Below are the code and all the weights of a small trained network. Each question names an input and a class and asks about switching units off, where a switched-off unit gives its printed mean instead of its output.

import numpy as np


def w(rows, s, z=0):
    codes = np.array(rows[::2]) - 128.0
    scale = np.full(codes.shape[1], s)
    scale[-1] = z or s
    return codes * scale


def f(y):
    return np.maximum(y, 0)


def log_softmax(a):
    a = a - a.max(-1, keepdims=True)
    return a - np.log(np.exp(a).sum(-1, keepdims=True))


def net(x, mask):
    res = np.array(x, float).reshape(1, 7) / 4 @ E
    y = f(res @ A[0][:, :-1].T + A[0][:, -1])
    res = res + np.where(mask, y, B[0][:, -1]) @ B[0][:, :-1]
    return log_softmax(res[-1] @ U[:, :-1].T + U[:, -1])


A, B = {}, {}
E = w([
[243,150,146,119,66,159,182],'x0',
[145,166,193,32,248,169,147],'x1',
[127,40,163,174,147,255,102],'x2',
[188,189,87,101,110,157,20],'x3',
[194,53,37,119,185,110,136],'x4',
[130,130,127,128,126,127,128],'x5',
[119,46,139,43,71,117,107],'x6',
],0.0092)
A[0] = w([
[147,184,134,180,202,141,147,83],'n0',
[83,163,134,134,74,153,137,42],'n1',
[35,103,107,128,181,88,100,194],'n2',
[128,89,54,183,74,113,161,26],'n3',
[141,187,100,247,167,155,148,109],'n4',
[146,71,118,88,131,103,109,125],'n5',
[103,117,124,134,149,108,103,34],'n6',
[198,166,93,149,134,156,82,156],'n7',
[142,165,172,103,162,148,111,152],'n8',
[123,76,138,186,170,180,101,78],'n9',
[119,150,133,102,134,50,157,40],'n10',
[207,140,170,153,124,91,120,84],'n11',
[101,117,87,141,81,123,125,2],'n12',
[145,175,130,201,184,75,159,89],'n13',
[102,141,107,127,155,116,30,124],'n14',
[135,145,104,113,148,42,166,104],'n15',
[141,78,171,162,130,191,138,71],'n16',
[141,147,87,170,44,139,91,106],'n17',
[154,152,160,38,171,143,85,81],'n18',
[100,101,149,153,137,182,130,64],'n19',
[98,73,167,68,84,92,132,83],'n20',
[136,139,134,77,147,162,153,31],'n21',
[102,93,127,122,119,143,182,73],'n22',
[214,97,163,111,74,147,214,154],'n23',
[107,123,118,200,51,131,109,86],'n24',
[121,84,147,115,117,170,108,42],'n25',
[129,96,153,56,80,135,102,141],'n26',
[72,182,229,163,77,138,78,121],'n27',
[135,163,135,97,116,39,155,58],'n28',
[97,156,179,127,118,157,153,141],'n29',
[157,171,111,131,98,157,174,74],'n30',
[116,118,112,189,92,86,108,11],'n31',
[166,90,50,158,191,92,128,151],'n32',
[133,156,166,68,212,145,151,9],'n33',
[123,117,165,120,156,131,191,66],'n34',
[103,132,157,148,129,83,205,106],'n35',
[100,186,79,72,107,75,126,40],'n36',
[148,64,110,165,167,97,200,188],'n37',
[108,121,136,117,144,111,209,35],'n38',
[84,86,174,183,129,102,239,99],'n39',
[157,107,46,143,144,132,147,61],'n40',
[138,108,126,119,116,209,76,76],'n41',
[94,170,192,146,81,106,140,70],'n42',
[78,90,158,130,152,92,77,116],'n43',
],0.012,0.0067)
B[0] = w([
[134,76,126,124,104,62,146,193],'n0',
[150,98,164,85,162,151,135,160],'n1',
[88,129,155,126,69,157,193,248],'n2',
[112,123,114,154,222,124,142,196],'n3',
[161,52,140,132,69,2,134,210],'n4',
[131,91,167,107,114,93,106,191],'n5',
[111,107,133,134,113,163,169,139],'n6',
[116,170,93,103,65,127,128,216],'n7',
[78,114,87,115,146,127,120,207],'n8',
[160,167,186,168,114,161,91,193],'n9',
[146,130,161,190,134,176,105,177],'n10',
[91,111,130,140,101,191,152,163],'n11',
[116,98,104,159,170,98,151,153],'n12',
[159,102,156,128,92,76,117,196],'n13',
[119,158,97,110,40,172,180,200],'n14',
[149,161,180,178,123,174,86,202],'n15',
[117,181,177,171,149,154,27,192],'n16',
[96,132,72,134,179,114,150,213],'n17',
[94,108,66,151,172,111,134,223],'n18',
[163,171,157,162,111,138,110,172],'n19',
[183,70,112,146,116,37,113,192],'n20',
[133,114,101,145,172,118,167,161],'n21',
[159,160,65,132,104,128,92,161],'n22',
[37,115,182,135,88,150,189,232],'n23',
[97,143,121,112,215,108,137,205],'n24',
[161,152,145,165,136,113,121,162],'n25',
[149,75,107,148,79,50,121,209],'n26',
[184,75,140,53,166,168,123,241],'n27',
[154,156,191,177,162,173,68,193],'n28',
[159,130,136,90,140,109,128,193],'n29',
[88,116,140,145,95,162,163,163],'n30',
[99,115,104,154,210,138,148,168],'n31',
[157,115,178,52,162,181,130,227],'n32',
[107,94,100,180,210,104,151,212],'n33',
[113,136,72,136,141,119,122,173],'n34',
[131,170,82,111,94,126,96,191],'n35',
[186,162,154,176,114,180,85,196],'n36',
[137,153,110,66,104,131,105,226],'n37',
[131,141,80,130,128,141,92,166],'n38',
[129,162,31,110,101,161,114,226],'n39',
[155,105,170,66,180,175,126,175],'n40',
[154,171,126,155,122,131,95,189],'n41',
[139,103,147,72,159,172,120,188],'n42',
[114,128,146,141,95,125,194,191],'n43',
],0.0092,0.011)
U = w([
[191,165,182,247,120,172,50,94],'0',
[103,110,67,188,223,113,151,90],'1',
[136,144,135,120,92,119,112,250],'2',
[198,99,157,18,140,170,114,83],'3',
[192,68,130,165,50,27,111,113],'4',
[148,182,1,113,48,165,93,114],'5',
[64,131,173,168,42,180,218,94],'6',
],0.0095,0.021)

Each question gives the input, the list of numbers given to net, and the class t.
The units are the neurons (one row each of A and B). Each row of codes is followed by its name. A weight is (code - 128) times the scale printed after its matrix; where a second scale follows, it is the last column's (A, B and U).
mask holds one flag per neuron, in row order. A switched-off neuron (its flag False) gives its mean, the last column of its row in B, instead of its output. The means were averaged over made-up inputs and are rounded, as every weight is.
A unit's drop is (log p(t) with every unit on - log p(t) with that unit switched off) / (log p(t) with every unit on - log p(t) with every unit switched off).
The circuit of an input: a set's keep is (log p(t) with only the set's units on - log p(t) with every unit switched off) / (log p(t) with every unit on - log p(t) with every unit switched off). Starting from the 12 units with the biggest drops (on a tie, the unit counted first), units are removed one at a time, each time the one whose removal leaves the highest keep (on an exact tie, the one counted first), for as long as the keep stays at least 0.8.
units of the circuit, in order: the units of the circuit, biggest drop first
unit that matters most: the unit with the biggest drop
top k neurons: the k neurons with the biggest drops, biggest first
drop of u: that unit's drop, to one decimal
input [-5,-1,3,-4,-5,-4,4], class 3: units of the circuit, in order -> (n27)
input [3,-2,-6,-7,5,5,-4], class 5: top 2 neurons -> (n39, n37)
input [-1,5,-8,0,-8,6,1], class 0: top 2 neurons -> (n28, n36)
input [-8,-1,7,8,0,-4,-6], class 5: top 3 neurons -> (n14, n23, n7)
input [-1,3,-2,7,-6,6,-2], class 5: units of the circuit, in order -> (n14, n7)
input [0,-4,-8,8,-4,-7,7], class 0: top 2 neurons -> (n36, n28)
input [6,7,-6,-8,6,-7,-1], class 5: top 3 neurons -> (n37, n39, n35)
input [0,-8,1,3,-8,3,-5], class 1: top 3 neurons -> (n17, n24, n31)
input [7,5,-5,-7,1,7,8], class 4: top 2 neurons -> (n20, n26)
input [-3,3,1,-8,-7,3,8], class 4: top 2 neurons -> (n20, n26)
input [-2,0,6,6,-7,8,-8], class 2: top 2 neurons -> (n32, n4)
input [-2,-6,0,4,4,2,4], class 1: units of the circuit, in order -> (n3, n17)
input [0,-2,5,-2,6,2,3], class 3: top 4 neurons -> (n32, n37, n40, n15)
input [-7,4,-3,5,-2,0,7], class 4: top 3 neurons -> (n26, n20, n23)
input [6,-3,-5,-7,5,3,-2], class 5: top 3 neurons -> (n39, n37, n35)
input [8,2,-1,0,4,-3,5], class 6: units of the circuit, in order -> (n23)
input [-7,-6,-3,1,6,2,6], class 6: units of the circuit, in order -> (n2, n43)
input [-8,1,-7,5,2,-3,0], class 6: units of the circuit, in order -> (n2, n14, n43)
input [4,7,2,6,-4,-7,-4], class 1: units of the circuit, in order -> (n33, n18)
input [-6,1,7,-1,4,5,-6], class 0: unit that matters most -> n9
input [8,-8,3,1,-6,-1,2], class 1: units of the circuit, in order -> (n24, n17)
input [0,4,0,1,3,-5,-7], class 4: units of the circuit, in order -> (n4, n0)
input [-7,2,-7,-6,4,-1,7], class 0: drop of n10 -> 0.3
